Below are the code and all the weights of a small trained network. Each question names an input and a class and asks about switching units off, where a switched-off unit gives its printed mean instead of its output.

import numpy as np


def w(rows, s, z=0):
    codes = np.array(rows[::2]) - 128.0
    scale = np.full(codes.shape[1], s)
    scale[-1] = z or s
    return codes * scale


def f(y):
    return np.maximum(y, 0)


def log_softmax(a):
    a = a - a.max(-1, keepdims=True)
    return a - np.log(np.exp(a).sum(-1, keepdims=True))


def net(x, mask):
    res = np.array(x, float).reshape(1, 7) / 4 @ E
    y = f(res @ A[0][:, :-1].T + A[0][:, -1])
    res = res + np.where(mask, y, B[0][:, -1]) @ B[0][:, :-1]
    return log_softmax(res[-1] @ U[:, :-1].T + U[:, -1])


A, B = {}, {}
E = w([
[113,157,173,86,193,1,102,86,44,68,164],'x0',
[134,145,131,148,66,148,154,15,124,101,86],'x1',
[117,130,126,150,138,124,143,126,134,115,146],'x2',
[74,215,120,175,61,99,46,126,158,201,159],'x3',
[111,113,125,115,97,149,140,130,100,129,164],'x4',
[133,137,120,138,144,152,121,125,119,123,140],'x5',
[112,118,138,129,129,132,134,126,137,127,138],'x6',
],0.0094)
A[0] = w([
[137,152,119,115,143,133,113,255,163,167,184,59],'N0',
[68,166,128,83,152,77,96,76,86,97,131,90],'N1',
[123,106,173,130,137,127,146,151,85,127,147,124],'N2',
[126,98,175,83,197,106,148,196,84,55,101,142],'N3',
[144,94,109,142,145,132,135,131,132,164,124,158],'N4',
[131,118,120,131,125,160,147,231,163,149,132,144],'N5',
[135,54,121,120,149,168,196,125,105,77,61,93],'N6',
[160,115,143,99,171,96,144,144,107,120,158,138],'N7',
[145,122,143,81,189,100,154,142,111,122,153,138],'N8',
[104,138,113,137,120,137,131,150,180,189,132,78],'N9',
[148,179,111,170,155,133,116,127,105,133,110,136],'N10',
[75,179,116,142,100,98,26,157,141,147,163,75],'N11',
[179,72,92,81,137,173,192,96,166,84,101,39],'N12',
[148,71,155,66,178,87,114,152,67,91,146,139],'N13',
[137,179,193,123,147,66,97,66,64,111,172,85],'N14',
[197,54,158,122,148,160,244,103,108,89,75,191],'N15',
[159,43,91,133,133,186,166,213,186,161,113,1],'N16',
[150,165,157,181,67,147,154,84,131,206,106,124],'N17',
[96,116,140,127,161,134,87,236,138,178,150,182],'N18',
[146,136,149,140,96,138,143,39,125,75,115,144],'N19',
[111,150,84,201,53,156,100,59,169,176,103,125],'N20',
[141,128,88,142,130,133,124,202,186,114,118,128],'N21',
[110,64,137,126,188,103,107,130,87,120,137,133],'N22',
[133,109,152,118,213,93,162,163,72,132,131,135],'N23',
[131,109,94,52,167,117,92,159,88,64,129,138],'N24',
],0.0074,0.0091)
B[0] = w([
[187,80,120,163,62,110,44,101,173,193,131,171],'N0',
[216,110,88,114,114,97,47,74,172,157,147,185],'N1',
[118,155,112,137,98,113,143,170,151,123,108,152],'N2',
[84,133,156,130,109,168,173,148,94,92,93,215],'N3',
[128,102,137,124,90,156,122,144,163,145,113,162],'N4',
[196,110,86,152,131,85,44,83,188,153,198,189],'N5',
[205,87,116,147,121,83,57,91,186,173,145,192],'N6',
[111,105,145,135,93,169,156,159,92,81,87,180],'N7',
[103,150,179,130,116,163,160,173,89,91,93,186],'N8',
[125,103,145,156,89,156,133,114,98,121,114,152],'N9',
[96,112,140,145,121,146,131,112,121,151,147,148],'N10',
[137,132,89,101,172,63,117,66,179,117,187,182],'N11',
[206,25,176,194,31,145,2,79,154,250,160,172],'N12',
[88,120,140,116,152,161,127,184,96,103,95,213],'N13',
[215,99,54,116,122,49,62,95,175,194,226,200],'N14',
[156,174,42,75,190,62,118,63,178,106,227,253],'N15',
[95,198,58,54,236,58,193,107,153,49,152,173],'N16',
[70,123,141,146,94,169,157,168,67,105,99,178],'N17',
[184,168,66,47,194,39,132,72,166,131,187,216],'N18',
[219,93,112,124,117,72,74,79,126,184,225,184],'N19',
[93,139,219,220,88,185,179,171,42,91,76,201],'N20',
[139,68,102,124,124,154,105,111,117,168,149,168],'N21',
[121,149,123,132,119,182,135,156,105,120,114,179],'N22',
[84,145,158,145,131,163,180,169,96,110,76,197],'N23',
[98,139,130,138,113,160,175,160,107,107,100,190],'N24',
],0.0068,0.011)
U = w([
[140,177,63,27,191,85,143,87,152,109,162,15],'0',
[172,81,117,180,79,118,78,98,153,254,149,254],'1',
[22,157,210,175,108,193,225,186,49,69,7,146],'2',
],0.0076,0.00052)

Each question gives the input, the list of numbers given to net, and the class t.
The units are the neurons (one row each of A and B). Each row of codes is followed by its name. A weight is (code - 128) times the scale printed after its matrix; where a second scale follows, it is the last column's (A, B and U).
mask holds one flag per neuron, in row order. A switched-off neuron (its flag False) gives its mean, the last column of its row in B, instead of its output. The means were averaged over made-up inputs and are rounded, as every weight is.
A unit's drop is (log p(t) with every unit on - log p(t) with that unit switched off) / (log p(t) with every unit on - log p(t) with every unit switched off).
The circuit of an input: a set's keep is (log p(t) with only the set's units on - log p(t) with every unit switched off) / (log p(t) with every unit on - log p(t) with every unit switched off). Starting from the 12 units with the biggest drops (on a tie, the unit counted first), units are removed one at a time, each time the one whose removal leaves the highest keep (on an exact tie, the one counted first), for as long as the keep stays at least 0.8.
units of the circuit, in order: the units of the circuit, biggest drop first
top k neurons: the k neurons with the biggest drops, biggest first
drop when u is switched off: that unit's drop, to one decimal
input [-2,6,-5,-6,-8,-2,8], class 1: units of the circuit, in order => N12
input [7,2,-4,5,-4,-7,-3], class 1: top 2 neurons => N15, N18
input [-6,-2,-7,-5,0,4,0], class 0: top 2 neurons => N16, N15
input [-5,-8,3,0,-1,3,5], class 0: top 3 neurons => N16, N18, N12
input [8,1,8,1,5,-5,3], class 1: top 4 neurons => N14, N15, N18, N16
input [6,3,2,2,-4,2,5], class 1: top 3 neurons => N15, N18, N16
input [1,-4,8,-7,-4,-4,5], class 2: top 2 neurons => N3, N23
input [0,5,-7,7,-5,-7,-5], class 2: top 2 neurons => N20, N17
input [-3,-7,-3,-1,7,-8,-7], class 0: top 3 neurons => N18, N16, N12
input [2,-2,-4,7,8,-2,0], class 0: top 3 neurons => N11, N12, N18
input [7,3,-2,5,7,-1,-6], class 1: top 4 neurons => N15, N18, N16, N14
input [8,3,-4,1,6,-7,-1], class 1: top 4 neurons => N15, N14, N18, N16
input [-8,5,6,7,3,5,5], class 2: drop when N20 is switched off => 0.2
input [4,4,-4,2,-7,-7,-2], class 1: units of the circuit, in order => N15
input [-6,7,5,3,3,6,8], class 2: drop when N20 is switched off => 0.1
input [4,5,3,2,2,-7,6], class 1: drop when N18 is switched off => 0.2
